Below are the code and all the weights of a small trained network. Each question names an input and a class and asks about switching units off, where a switched-off unit gives its printed mean instead of its output.

import numpy as np


def w(rows, s, z=0):
    codes = np.array(rows[::2]) - 128.0
    scale = np.full(codes.shape[1], s)
    scale[-1] = z or s
    return codes * scale


def f(y):
    return np.maximum(y, 0)


def log_softmax(a):
    a = a - a.max(-1, keepdims=True)
    return a - np.log(np.exp(a).sum(-1, keepdims=True))


def net(x, mask):
    res = np.array(x, float).reshape(1, 8) / 4 @ E
    y = f(res @ A[0][:, :-1].T + A[0][:, -1])
    res = res + np.where(mask, y, B[0][:, -1]) @ B[0][:, :-1]
    return log_softmax(res[-1] @ U[:, :-1].T + U[:, -1])


A, B = {}, {}
E = w([
[127,129,129,131,130],'x0',
[218,114,8,163,28],'x1',
[60,8,47,193,195],'x2',
[126,128,125,124,129],'x3',
[128,127,134,134,129],'x4',
[91,57,213,152,2],'x5',
[229,29,172,33,184],'x6',
[130,128,127,130,126],'x7',
],0.0053)
A[0] = w([
[208,48,149,61,167,77],'N1',
[172,211,181,78,84,113],'N2',
[183,212,170,79,92,84],'N3',
[63,79,210,175,11,244],'N4',
[31,145,243,92,200,224],'N5',
[93,35,73,167,166,8],'N6',
[200,57,147,68,165,79],'N7',
[158,221,43,111,236,213],'N8',
[36,130,255,58,233,166],'N9',
[191,213,174,71,82,86],'N10',
[67,192,89,202,112,25],'N11',
[208,46,144,60,164,61],'N12',
[83,175,103,174,123,143],'N13',
[93,26,73,168,170,3],'N14',
[214,44,144,56,164,58],'N15',
[242,91,55,136,54,95],'N16',
[62,197,85,203,113,24],'N17',
[87,187,88,174,134,105],'N18',
[156,208,56,110,238,214],'N19',
[204,51,143,66,162,73],'N20',
[209,230,179,59,80,43],'N21',
[179,210,172,80,92,94],'N22',
[196,60,141,69,160,81],'N23',
],0.0053,0.0026)
B[0] = w([
[62,230,165,130,90,186],'N1',
[85,51,113,189,214,199],'N2',
[69,58,126,198,214,189],'N3',
[210,32,168,30,85,252],'N4',
[249,163,3,183,82,252],'N5',
[56,72,145,220,227,166],'N6',
[75,215,160,129,96,180],'N7',
[194,20,225,44,76,237],'N8',
[240,184,7,199,79,253],'N9',
[69,61,116,205,228,197],'N10',
[57,223,216,104,71,170],'N11',
[42,251,183,129,80,182],'N12',
[104,168,182,94,92,176],'N13',
[53,74,145,212,224,169],'N14',
[60,234,175,131,91,184],'N15',
[195,199,25,210,109,204],'N16',
[62,219,219,104,72,174],'N17',
[98,174,196,98,85,171],'N18',
[193,23,215,48,77,232],'N19',
[63,223,169,131,93,180],'N20',
[52,66,124,209,237,200],'N21',
[72,54,122,199,220,190],'N22',
[64,219,166,129,92,176],'N23',
],0.005)
U = w([
[15,254,189,109,89,51],'0',
[35,41,120,223,248,54],'1',
[148,111,112,104,121,254],'2',
[149,112,112,104,120,220],'3',
[240,188,10,187,102,64],'4',
[187,33,203,33,95,73],'5',
],0.0088,0.0056)

Each question gives the input, the list of numbers given to net, and the class t.
The units are the neurons (one row each of A and B). Each row of codes is followed by its name. A weight is (code - 128) times the scale printed after its matrix; where a second scale follows, it is the last column's (A, B and U).
mask holds one flag per neuron, in row order. A switched-off neuron (its flag False) gives its mean, the last column of its row in B, instead of its output. The means were averaged over made-up inputs and are rounded, as every weight is.
A unit's drop is (log p(t) with every unit on - log p(t) with that unit switched off) / (log p(t) with every unit on - log p(t) with every unit switched off).
The circuit of an input: a set's keep is (log p(t) with only the set's units on - log p(t) with every unit switched off) / (log p(t) with every unit on - log p(t) with every unit switched off). Starting from the 12 units with the biggest drops (on a tie, the unit counted first), units are removed one at a time, each time the one whose removal leaves the highest keep (on an exact tie, the one counted first), for as long as the keep stays at least 0.8.
circuit, biggest first: the units of the circuit, biggest drop first
most important unit: the unit with the biggest drop
top k neurons: the k neurons with the biggest drops, biggest first
drop of u: that unit's drop, to one decimal
input [-2,-8,3,-5,-1,7,-7,-4], class 4: circuit, biggest first => N5, N9
input [-7,-6,-8,5,-3,-2,7,7], class 1: circuit, biggest first => N21, N10
input [5,4,3,-4,1,8,-2,-7], class 5: circuit, biggest first => N4
input [-5,-8,-6,3,-5,6,6,2], class 4: circuit, biggest first => N9, N5
input [4,-6,6,-7,-3,7,4,7], class 3: top 2 neurons => N9, N5
input [-1,-8,-4,0,1,6,-4,5], class 4: circuit, biggest first => N5, N9
input [8,5,3,5,-1,-8,2,2], class 5: circuit, biggest first => N8, N19
input [-3,-8,-6,4,-7,-8,0,0], class 4: top 3 neurons => N9, N5, N4
input [-7,-6,5,2,-3,6,3,7], class 4: circuit, biggest first => N9, N5
input [-5,6,-2,7,-6,-8,4,-6], class 5: top 4 neurons => N8, N19, N9, N5
input [5,-7,2,-7,-1,3,-5,-1], class 3: circuit, biggest first => N4, N5
input [-8,-5,0,1,2,2,-3,4], class 4: top 2 neurons => N5, N9
input [2,-5,7,2,0,-8,4,3], class 5: drop of N16 => 0.1
input [5,2,5,-6,6,-8,-3,8], class 5: drop of N8 => 0.3
input [6,2,7,-3,4,-8,-6,7], class 5: drop of N6 => -0.1
input [-6,-5,-7,-1,-5,-5,2,-1], class 1: most important unit => N21
